Below is a small trained network, with its code and all its weights. Each question gives an input and a class and asks what happens when units are switched off, that is, made to give their printed mean instead of their output.

import numpy as np


def w(rows, s, z=0):
    codes = np.array(rows[::2]) - 128.0
    scale = np.full(codes.shape[1], s)
    scale[-1] = z or s
    return codes * scale


def f(y):
    return y / 2 * (1 + np.tanh(0.7978845608 * (y + 0.044715 * y**3)))


def log_softmax(a):
    a = a - a.max(-1, keepdims=True)
    return a - np.log(np.exp(a).sum(-1, keepdims=True))


def net(x, mask):
    res = np.array(x, float).reshape(1, 5) / 4 @ E
    y = f(res @ A[0][:, :-1].T + A[0][:, -1])
    res = res + np.where(mask, y, B[0][:, -1]) @ B[0][:, :-1]
    return log_softmax(res[-1] @ U[:, :-1].T + U[:, -1])


A, B = {}, {}
E = w([
[173,144,99,153,55,24],'x0',
[128,126,130,128,129,128],'x1',
[94,243,133,234,178,122],'x2',
[249,132,151,117,211,107],'x3',
[93,75,255,173,134,89],'x4',
],0.0052)
A[0] = w([
[107,103,167,144,133,118,218],'N1',
[108,105,200,137,131,97,48],'N2',
[105,112,225,158,148,104,115],'N3',
[171,162,114,166,55,22,127],'N4',
[215,130,162,123,197,116,77],'N5',
[115,95,225,165,119,109,57],'N6',
[144,135,129,130,88,79,2],'N7',
[150,12,126,78,95,134,56],'N8',
[2,121,99,151,67,132,37],'N9',
[159,133,124,147,81,53,47],'N10',
[223,133,156,145,214,112,81],'N11',
[95,118,172,113,220,243,108],'N12',
[112,199,138,191,166,115,129],'N13',
[118,175,114,182,163,132,75],'N14',
[146,194,12,102,139,180,115],'N15',
[97,219,132,189,157,125,48],'N16',
],0.0099,0.0055)
B[0] = w([
[160,92,183,166,161,179,232],'N1',
[159,135,84,136,75,58,142],'N2',
[186,121,147,175,121,86,208],'N3',
[143,127,83,156,210,204,218],'N4',
[80,155,129,140,62,148,186],'N5',
[195,147,87,165,76,53,176],'N6',
[140,181,4,112,88,83,105],'N7',
[222,178,117,56,92,182,204],'N8',
[101,210,155,163,52,177,171],'N9',
[123,165,54,123,147,106,137],'N10',
[98,177,166,162,60,183,206],'N11',
[133,158,20,154,187,152,253],'N12',
[158,89,160,55,123,176,212],'N13',
[157,123,106,85,93,121,154],'N14',
[213,110,170,211,104,62,240],'N15',
[163,147,93,39,103,128,181],'N16',
],0.026,0.0043)
U = w([
[144,111,154,124,145,153,247],'0',
[201,110,138,3,108,154,108],'1',
[203,110,139,187,108,58,72],'2',
[43,199,160,154,64,169,114],'3',
[123,148,38,146,211,154,82],'4',
[27,19,215,76,212,76,116],'5',
[5,118,93,1,98,15,87],'6',
],0.0072,0.015)

Each question gives the input, the list of numbers given to net, and the class t.
The units are the neurons (one row each of A and B). Each row of codes is followed by its name. A weight is (code - 128) times the scale printed after its matrix; where a second scale follows, it is the last column's (A, B and U).
mask holds one flag per neuron, in row order. A switched-off neuron (its flag False) gives its mean, the last column of its row in B, instead of its output. The means were averaged over made-up inputs and are rounded, as every weight is.
A unit's drop is (log p(t) with every unit on - log p(t) with that unit switched off) / (log p(t) with every unit on - log p(t) with every unit switched off).
The circuit of an input: a set's keep is (log p(t) with only the set's units on - log p(t) with every unit switched off) / (log p(t) with every unit on - log p(t) with every unit switched off). Starting from the 12 units with the biggest drops (on a tie, the unit counted first), units are removed one at a time, each time the one whose removal leaves the highest keep (on an exact tie, the one counted first), for as long as the keep stays at least 0.8.
units of the circuit, in order: the units of the circuit, biggest drop first
unit that matters most: the unit with the biggest drop
k most important neurons: the k neurons with the biggest drops, biggest first
drop of u: that unit's drop, to one decimal
input [4,-1,6,-5,8], class 2: units of the circuit, in order -> [N6]
input [4,5,-5,-6,-2], class 3: 2 most important neurons -> [N9, N13]
input [7,-6,-2,-8,0], class 3: 2 most important neurons -> [N9, N12]
input [0,5,-6,8,1], class 3: 2 most important neurons -> [N11, N5]
input [7,-6,-7,8,-4], class 3: units of the circuit, in order -> [N11, N5]
input [1,-5,-3,-7,5], class 3: 3 most important neurons -> [N9, N15, N13]
input [-1,1,7,5,-2], class 1: 2 most important neurons -> [N13, N16]
input [-1,4,-7,-7,6], class 1: 2 most important neurons -> [N8, N15]
input [6,-3,-1,-1,4], class 4: 3 most important neurons -> [N4, N15, N10]
input [-4,-5,3,8,8], class 2: 2 most important neurons -> [N3, N6]
input [-3,0,2,5,6], class 2: 2 most important neurons -> [N3, N6]
input [-4,2,0,-2,-4], class 2: 3 most important neurons -> [N15, N4, N13]
input [5,-3,-6,-2,-8], class 2: 2 most important neurons -> [N15, N13]
input [-4,4,4,7,4], class 3: unit that matters most -> N11
input [8,7,5,3,-5], class 4: 2 most important neurons -> [N4, N10]
input [-4,-6,6,4,-7], class 2: 3 most important neurons -> [N15, N8, N4]
input [3,1,8,-8,-7], class 1: 3 most important neurons -> [N16, N13, N14]
input [-8,-6,-7,7,0], class 4: drop of N4 -> -0.1
input [-8,-7,-2,4,6], class 4: drop of N15 -> 0.3
input [4,-1,1,-8,2], class 3: unit that matters most -> N9
input [-8,-7,5,5,0], class 4: drop of N12 -> 2.5
input [8,6,5,-3,-1], class 4: drop of N4 -> 0.9
